Here is a tiny trained network, its code and every weight. The questions are about switching its units off for an input and a class, where a switched-off unit gives its printed mean instead of its output.

import numpy as np


def w(rows, s, z=0):
    codes = np.array(rows[::2]) - 128.0
    scale = np.full(codes.shape[1], s)
    scale[-1] = z or s
    return codes * scale


def f(y):
    return np.maximum(y, 0)


def log_softmax(a):
    a = a - a.max(-1, keepdims=True)
    return a - np.log(np.exp(a).sum(-1, keepdims=True))


def net(x, mask):
    res = np.array(x, float).reshape(1, 6) / 4 @ E
    y = f(res @ A[0][:, :-1].T + A[0][:, -1])
    res = res + np.where(mask, y, B[0][:, -1]) @ B[0][:, :-1]
    return log_softmax(res[-1] @ U[:, :-1].T + U[:, -1])


A, B = {}, {}
E = w([
[128,129,129,129,126,128,129,131,127,128,126,128],'x0',
[127,129,128,128,128,128,128,127,128,128,129,128],'x1',
[127,128,128,127,129,129,127,126,128,129,126,128],'x2',
[141,121,148,133,117,128,137,180,139,132,133,250],'x3',
[160,30,94,161,115,206,132,139,119,108,130,116],'x4',
[198,84,116,32,113,80,136,137,95,154,100,133],'x5',
],0.017)
A[0] = w([
[149,13,119,163,127,208,127,143,126,125,128,188,3],'neuron 0',
[152,61,116,158,120,175,99,103,117,121,122,55,89],'neuron 1',
[157,80,127,46,131,125,124,136,124,137,134,45,132],'neuron 2',
[75,190,143,196,142,155,129,133,144,132,124,231,130],'neuron 3',
[118,167,125,108,135,99,121,102,124,127,134,4,183],'neuron 4',
[139,23,109,139,136,204,149,117,126,124,133,30,87],'neuron 5',
[158,118,131,91,142,115,137,141,124,146,100,172,70],'neuron 6',
[54,157,134,225,138,198,123,119,146,126,126,90,231],'neuron 7',
[150,126,133,16,126,102,115,121,126,135,129,201,74],'neuron 8',
],0.023,0.012)
B[0] = w([
[126,154,128,124,134,120,180,3,132,133,126,79,223],'neuron 0',
[127,122,137,119,126,112,127,218,125,139,122,80,205],'neuron 1',
[132,133,131,136,129,132,97,117,126,131,39,135,212],'neuron 2',
[136,144,128,136,128,134,27,136,126,125,183,179,230],'neuron 3',
[126,141,127,124,132,124,162,29,136,127,142,121,233],'neuron 4',
[126,109,124,136,122,141,68,194,125,114,126,183,235],'neuron 5',
[119,116,132,118,129,106,175,172,134,128,97,123,170],'neuron 6',
[118,112,127,118,128,118,204,153,127,132,242,80,253],'neuron 7',
[125,99,124,132,124,147,217,186,129,122,97,151,206],'neuron 8',
],0.027,0.039)
U = w([
[123,183,138,129,118,122,121,52,158,124,191,82,236],'0',
[113,79,142,118,89,135,152,255,136,108,152,139,143],'1',
[153,142,134,101,109,130,166,48,143,138,21,120,199],'2',
[145,96,142,120,90,142,43,205,124,116,45,146,4],'3',
[130,147,150,146,103,141,27,199,145,106,177,184,38],'4',
],0.0079,0.0042)

Each question gives the input, the list of numbers given to net, and the class t.
The units are the neurons (one row each of A and B). Each row of codes is followed by its name. A weight is (code - 128) times the scale printed after its matrix; where a second scale follows, it is the last column's (A, B and U).
mask holds one flag per neuron, in row order. A switched-off neuron (its flag False) gives its mean, the last column of its row in B, instead of its output. The means were averaged over made-up inputs and are rounded, as every weight is.
A unit's drop is (log p(t) with every unit on - log p(t) with that unit switched off) / (log p(t) with every unit on - log p(t) with every unit switched off).
The circuit of an input: a set's keep is (log p(t) with only the set's units on - log p(t) with every unit switched off) / (log p(t) with every unit on - log p(t) with every unit switched off). Starting from all 9 units, units are removed one at a time, each time the one whose removal leaves the highest keep (on an exact tie, the one counted first), for as long as the keep stays at least 0.8.
circuit, biggest first: the units of the circuit, biggest drop first
unit that matters most: the unit with the biggest drop
top k neurons: the k neurons with the biggest drops, biggest first
drop of u: that unit's drop, to one decimal
input [-2,1,6,7,2,7], class 2: unit that matters most : neuron 0
input [-4,-4,3,-3,8,1], class 3: circuit, biggest first : [neuron 5; neuron 2]
input [-7,-3,-5,-4,1,0], class 1: top 2 neurons : [neuron 0; neuron 3]
input [3,7,8,1,8,-2], class 0: top 2 neurons : [neuron 0; neuron 8]
input [5,-2,-7,7,1,7], class 2: top 2 neurons : [neuron 7; neuron 0]
input [4,-5,-6,-8,2,8], class 3: top 2 neurons : [neuron 5; neuron 0]
input [4,7,0,-7,3,0], class 1: top 3 neurons : [neuron 3; neuron 1; neuron 5]
input [4,5,-1,0,6,2], class 3: top 3 neurons : [neuron 5; neuron 4; neuron 7]
input [-6,-3,-1,-8,1,-7], class 1: top 2 neurons : [neuron 5; neuron 0]
input [-6,-2,-2,-8,2,0], class 1: top 3 neurons : [neuron 5; neuron 3; neuron 1]
input [1,-2,1,-1,8,3], class 3: top 2 neurons : [neuron 5; neuron 1]
input [8,-3,3,6,2,-7], class 0: top 2 neurons : [neuron 0; neuron 5]
input [-8,5,4,8,1,-7], class 0: drop of neuron 1 : 0.1
input [8,7,7,3,8,-4], class 0: circuit, biggest first : [neuron 0]
input [2,4,-2,1,-6,0], class 4: drop of neuron 7 : 0.9
input [6,-5,5,3,3,2], class 2: drop of neuron 7 : 0.3
